Each row is followed by its class. Each block has new classes.
[ 17  32  10  46  17  11  17 -11 -42 -18 -28  50  52 -20 -69 -12  29 -76
   6   8  45 -12   7   3  -4  15  -6 -26  60   1  14   5  22 -30 -16  12
  13 -16 -34  20   0 -22 -32  48 -14  10] -> NZ
[ -7  11  54 -13  -6  -1 -14  -9 -15  -1 -15   9  -3  11 -26  10 -15  -6
   1   9  15  -5 -25  -3  -1  -8 -45 -16 -10   3   1   0   1  10 -20 -12
  30 -32   6   7   7 -10 -28  16 -14  -2] -> NZ
[ -6  25  27   0  -2  16 -14  -5  -6  -4 -32  22   1   8  -1 -10  -4 -10
   1  23  -5  -2 -23   6  21  -2  -9   1  -8  -3   2 -11 -22   4  -6 -15
  11 -18   3  10  17  38 -17   3 -15   4] -> Ff
[ 17  49  10  21   8  12   3 -21 -62 -40 -42  78  46  -9 -55 -12  29 -42
 -16  19  29   0   6   3  22  21 -11 -20  45 -21  -4  -8  -6 -19 -20  -1
  24 -27 -11  20  -2  71 -15  54 -21  10] -> Dc
[  7  38  16  22  12  10 -10  -4   0 -23 -34  50  19  11  15 -12  18 -22
  -4  36   7   1  -3 -15   5  -4  10  -3  26   1  10 -28 -29  -4  -8  -8
 -23   1   4  32  28  17  -7  14 -10   5] -> NZ
[ 15  28  34  16  18   4  12 -14 -31 -16 -25  47  33 -19 -53   6  17 -50
  -2  10  36   0   5   0   1   5 -21 -23  43  -6   6   4  16 -14 -10   8
  16 -19 -14  25 -26 -13 -28  30 -11   5] -> Dc
[ 14  44  13  23   8  11  -5 -19 -19 -25 -49  67  32   7 -25   2  21 -31
  -8  25  11 -11 -19   0   8   2 -10 -13  24  -2  -2 -17 -20 -11 -57 -19
  37 -28   2  28  17   8 -11  41  -7  11] -> NZ
[  8  14  58  -3  17   7  -8  -3 -14   6 -26  32  40  -7 -33  -1  14 -67
  18   9  28   1  13 -16  -6  -9 -19 -21  38  -2  35   1  46  -5  -6  11
  -9  -3 -29   7  13  -7 -35  11 -14 -23] -> Ff
[-13   5  65  -8  -5  14   1 -12 -11   9   2  14  -8   5 -31  -7 -14 -27
   4   1   2 -17   1  11 -17  -5 -40 -12   8 -21   3  14  -2   8 -18  -5
  21  -8   6  -6  -4  -4 -27  -9 -24  -1] -> Dc
[ 24  33  20  32  22  21  -6  -9 -40 -20 -34  69  38 -12 -43  -9  29 -39
  -2  17  34  -3  -1   3   6   4 -17 -25  35 -11   8  -6  16 -18  -7  15
  15 -29 -27  36  -5 -10 -30  38  -8  -4] -> NZ
[  9  13  -4  16  11   4  -3  -1 -36 -10 -22  30  43 -14 -29  -7  13 -11
   4   3  20  11  19  -1   9  -5   9 -20  28 -10   2   4  22 -23  -2   8
  -3  -4 -17  22  -7 -17  -2  32   3   2] -> NZ
[  7  40  24  19  12   1 -14  -2   1 -16  -3  46  22   2  -3   0  14 -46
  13   9   6  -8   0  -4 -16 -22  14 -14  33  -4  17 -13  13  -7   2   4
 -14   1 -14  35  26  14 -27  10 -14  -8] -> Ff
[  9  -4  61  -6   5  -5  10  -8 -42  14 -21  21  17 -31 -78   9  -5 -44
  16  -6  40  14  24   4   0   6 -53 -18  42 -18  22  14  32 -27 -20  -5
   5 -15 -22  -2 -13 -22 -29  11 -20  -8] -> Ff
[ 21  22   7  19  23   8  58  -4 -22 -16 -21  44  37 -14 -24 -12  19 -52
  16   1  20   1  13  -7  -2  -1   3 -12  45 -25  13  -6  26 -17  -2  12
 -13  -1 -15  19  14  -3 -31  28 -13   2] -> NZ
[  6  41  35  23  23  16  16 -14 -24  -7 -27  47  27  -4 -32 -14  12 -40
  -1  18  20 -11 -14 -13   2   8 -16 -20  34   5   6  -5  -6 -13 -15  -5
  15 -13  -4   6  14  -4 -22  28 -11  -7] -> NZ
[ -6  25  61   2   9  -1   3  11 -12   2 -17  28  -7  11 -15 -12   0 -35
   4  26   6 -16 -15   7  -5  16 -37   4  19   4   0  -5 -29   2 -12 -28
   3 -15  15  -5  10   0 -28   1 -29   1] -> Ff
[ -8  44  12  22  -1  19  25 -26 -11 -14 -25  70  -5  12 -13 -26  17 -27
 -26  26   3 -25 -30   6  -2  26  -5  -8  -1   3 -19  -9 -63  11  -2   2
  44  -1  22   4  18  12 -10  39 -24   9] -> Dc
[  8 -10  23 -11   4   4  16   7 -39  14  -7  -4  25 -21 -70   8 -11 -24
  17 -17  30  18  33   8  -1  15 -38  -5  30  10   5  30  39 -19  -1  11
  -5 -13 -20 -21 -20 -26 -15   4  -6 -12] -> Ff
[ 10  41  17  41  11  27   8   0 -31 -27 -37  73  38  -4 -34 -14  31 -51
   4  11  25 -10   1  -6   7  15  14 -20  20 -14   2  -5  -2 -19  -8  14
  17  -9  -9  20   7  -5 -29  48 -15   7] -> Dc
[ 20  11  56   2   0  -2  16 -13 -21  -2 -11  27   3   7 -52  -9  -4 -41
   4  -2  20  -6   6   7 -14   3 -26  -2  22  -2   9  10 -10  -5 -17  -8
  22 -11  -5  -4   2  -5 -42   7 -22   1] -> Ff
[ 13  49  35  31  22  12 -10   0  -8 -25 -34  69  40   1   0 -15  23 -66
  13  12  22  -7  -2 -15  -2  -7   5 -16  41  -4  40 -19  -1   2  -3   6
  -5  -7 -18  24  34 -15 -35  13 -18  -5] -> Dc
[ 11  25  54  10   6  15  24 -14 -31 -16 -36  66  25  -9 -73 -22  17 -58
  -3  11  33  -8   9  18   1   2 -21 -18  43 -12   5  -7  14 -13 -17  14
  13 -17  -7  11   1 -17 -28  26  -7   2] -> Dc
[ 15  27  27  15   6   4   0 -10 -23 -15 -25  44  27   3 -29  -3  20 -28
  -1  15  14   1  -5 -10   5  -3  -2 -21  29   9  12 -11  10 -11 -15  -1
   6 -13 -23   9  16   5 -21  27  -7  -2] -> Ff
